Here is a tiny trained network, its code and every weight. The questions are about switching its units off for an input and a target symbol, where a switched-off unit gives its printed mean instead of its output.

import numpy as np


def w(rows, s, z=0):
    codes = np.array(rows[::2]) - 128.0
    scale = np.full(codes.shape[1], s)
    scale[-1] = z or s
    return codes * scale


def norm(h):
    return h / np.sqrt((h * h).mean(-1, keepdims=True) + 1e-5)


def f(y):
    return y / 2 * (1 + np.tanh(0.7978845608 * (y + 0.044715 * y**3)))


def softmax(a):
    e = np.exp(a - a.max(-1, keepdims=True))
    return e / e.sum(-1, keepdims=True)


def log_softmax(a):
    a = a - a.max(-1, keepdims=True)
    return a - np.log(np.exp(a).sum(-1, keepdims=True))


def net(x, mask):
    ids = ['αγδεζλξστψω'.index(c) for c in x.split()]
    T = len(ids)
    res = E[ids] + P[:T]
    r = norm(res)
    for j in range(3):
        rows = slice(2 * j, 2 * j + 2)
        q, k, v = (r @ M[0][rows].T for M in (Q, K, V))
        z = softmax(np.where(np.tri(T) > 0, q @ k.T / 2**0.5, -1e9)) @ v
        o = O[0][rows]
        res = res + np.where(mask[j], z, o[:, -1]) @ o[:, :-1]
    y = f(norm(res) @ A[0][:, :-1].T + A[0][:, -1])
    res = res + np.where(mask[3:7], y, B[0][:, -1]) @ B[0][:, :-1]
    return log_softmax(norm(res)[-1] @ U[:, :-1].T + U[:, -1])


Q, K, V, O, A, B = {}, {}, {}, {}, {}, {}
E = w([
[235,94,184,110,120],'α',
[226,94,183,108,116],'γ',
[87,90,62,79,117],'δ',
[229,96,180,111,118],'ε',
[232,95,183,109,116],'ζ',
[64,63,67,116,124],'λ',
[148,104,182,203,188],'ξ',
[134,71,178,238,85],'σ',
[203,110,79,30,32],'τ',
[138,118,115,72,246],'ψ',
[159,247,56,161,160],'ω',
],0.0012)
P = w([
[34,224,248,126,112],'0',
[64,172,151,140,135],'1',
[86,169,136,141,124],'2',
[108,131,135,140,130],'3',
[120,126,119,143,131],'4',
[137,116,107,143,132],'5',
[152,105,91,141,136],'6',
[166,97,77,143,136],'7',
[197,76,45,143,140],'8',
[201,64,44,142,138],'9',
[229,44,49,145,143],'10',
],0.0013)
Q[0] = w([
[102,148,188,89,84],'H0',
[176,38,100,141,127],'H0',
[86,245,204,105,112],'H1',
[90,130,110,110,114],'H1',
[168,115,114,95,127],'H2',
[105,181,169,78,73],'H2',
],0.011)
K[0] = w([
[2,147,227,169,165],'H0',
[197,111,26,142,184],'H0',
[77,214,183,42,98],'H1',
[178,196,183,134,169],'H1',
[126,31,80,161,127],'H2',
[24,157,223,159,98],'H2',
],0.007)
V[0] = w([
[135,150,117,107,1],'H0',
[106,49,174,73,126],'H0',
[162,135,137,213,47],'H1',
[106,100,126,103,50],'H1',
[91,94,123,192,112],'H2',
[105,103,145,224,93],'H2',
],0.0061)
O[0] = w([
[253,135,57,184,81,229],'H0',
[178,46,190,65,135,141],'H0',
[129,121,198,192,106,105],'H1',
[62,88,96,149,85,255],'H1',
[94,102,147,175,160,222],'H2',
[129,92,118,207,191,89],'H2',
],0.0058,0.00069)
A[0] = w([
[80,130,156,129,188,44],'N0',
[148,90,129,126,155,155],'N1',
[108,189,113,76,107,200],'N2',
[107,255,92,157,115,247],'N3',
],0.0083,0.0014)
B[0] = w([
[221,212,107,116,109,146],'N0',
[99,187,64,129,156,173],'N1',
[86,131,210,185,80,170],'N2',
[3,213,22,190,94,253],'N3',
],0.004,0.0031)
U = w([
[145,125,154,121,113,2],'α',
[148,121,154,123,108,27],'γ',
[116,79,131,79,37,134],'δ',
[157,118,157,110,101,58],'ε',
[164,107,158,100,99,91],'ζ',
[94,22,27,95,205,187],'λ',
[211,226,135,112,248,160],'ξ',
[123,49,217,253,176,134],'σ',
[229,135,75,147,21,77],'τ',
[77,168,214,7,122,197],'ψ',
[20,215,105,177,111,213],'ω',
],0.0065,0.0026)

Each question gives the input, a string of symbols that net reads in full, and the target symbol t.
The units are the heads (2 rows each of Q, K, V and O) and the neurons (one row each of A and B). Each row of codes is followed by its name. A weight is (code - 128) times the scale printed after its matrix; where a second scale follows, it is the last column's (O, A, B and U).
mask holds one flag per unit, heads first, then neurons. A switched-off unit (its flag False) gives its mean, the last column of its rows in O or B, instead of its output. The means were averaged over made-up inputs and are rounded, as every weight is.
A unit's drop is (log p(t) with every unit on - log p(t) with that unit switched off) / (log p(t) with every unit on - log p(t) with every unit switched off).
The circuit of an input: a set's keep is (log p(t) with only the set's units on - log p(t) with every unit switched off) / (log p(t) with every unit on - log p(t) with every unit switched off). Starting from all 7 units, units are removed one at a time, each time the one whose removal leaves the highest keep (on an exact tie, the one counted first), for as long as the keep stays at least 0.8.
units of the circuit, in order: the units of the circuit, biggest drop first
most important unit: the unit with the biggest drop
top k neurons: the k neurons with the biggest drops, biggest first
heads that matter: for each layer, one digit per head in row order, 1 if its drop is at least 0.15 and else 0, layers parted by /
input λ λ δ, target λ: heads that matter => 101
input ξ ω λ ξ λ λ σ ξ ε, target σ: most important unit => H1
input τ ε ξ, target τ: heads that matter => 101
input γ λ λ δ δ σ λ, target σ: heads that matter => 010
input δ ω λ λ σ ζ, target σ: units of the circuit, in order => [N3; H2]
input α α δ λ δ, target λ: heads that matter => 100
input ξ γ ξ ω δ λ δ σ, target σ: heads that matter => 010
input ξ γ γ, target ξ: top 2 neurons => [N0; N2]
input ε ξ α, target ξ: units of the circuit, in order => [N0; H2; H0; N3]
input λ ξ λ τ, target ξ: heads that matter => 101
input ψ λ λ, target ψ: heads that matter => 100
input δ ξ σ, target σ: heads that matter => 001
input δ ω λ α λ λ ξ, target ξ: units of the circuit, in order => [N0; H0; N3]
input λ ζ δ σ ξ, target σ: units of the circuit, in order => [N3]
input ψ λ ξ, target ψ: units of the circuit, in order => [H0; N3]
input λ δ γ, target λ: units of the circuit, in order => [H1; H2; N3]
input ξ δ λ, target ξ: units of the circuit, in order => [N0; H2; N3; H0]
input ψ λ λ λ ξ λ δ, target ξ: units of the circuit, in order => [H1; N3]
input δ λ λ δ λ α λ ξ δ, target ξ: heads that matter => 010
input τ λ λ δ ξ, target λ: units of the circuit, in order => [H1; N3]
input σ λ λ λ γ ψ α, target ψ: units of the circuit, in order => [H0]
input τ δ δ σ τ δ δ σ λ λ, target σ: heads that matter => 010
input δ λ λ λ ξ ε, target ξ: top 3 neurons => [N0; N3; N1]
input λ ε λ ψ σ λ ξ λ δ ξ, target ξ: units of the circuit, in order => [H0; N0; N3]
input λ λ ω ζ λ ζ γ λ, target λ: units of the circuit, in order => [N3; N1; H0]
input τ δ ω ω λ ω δ δ ψ ξ λ, target ψ: heads that matter => 101
input λ τ ε ζ, target τ: units of the circuit, in order => [H0]
input λ λ τ τ δ, target τ: heads that matter => 100
input λ τ λ γ λ δ ζ ψ γ ζ, target ψ: heads that matter => 101
input ξ λ λ λ ε, target λ: heads that matter => 010
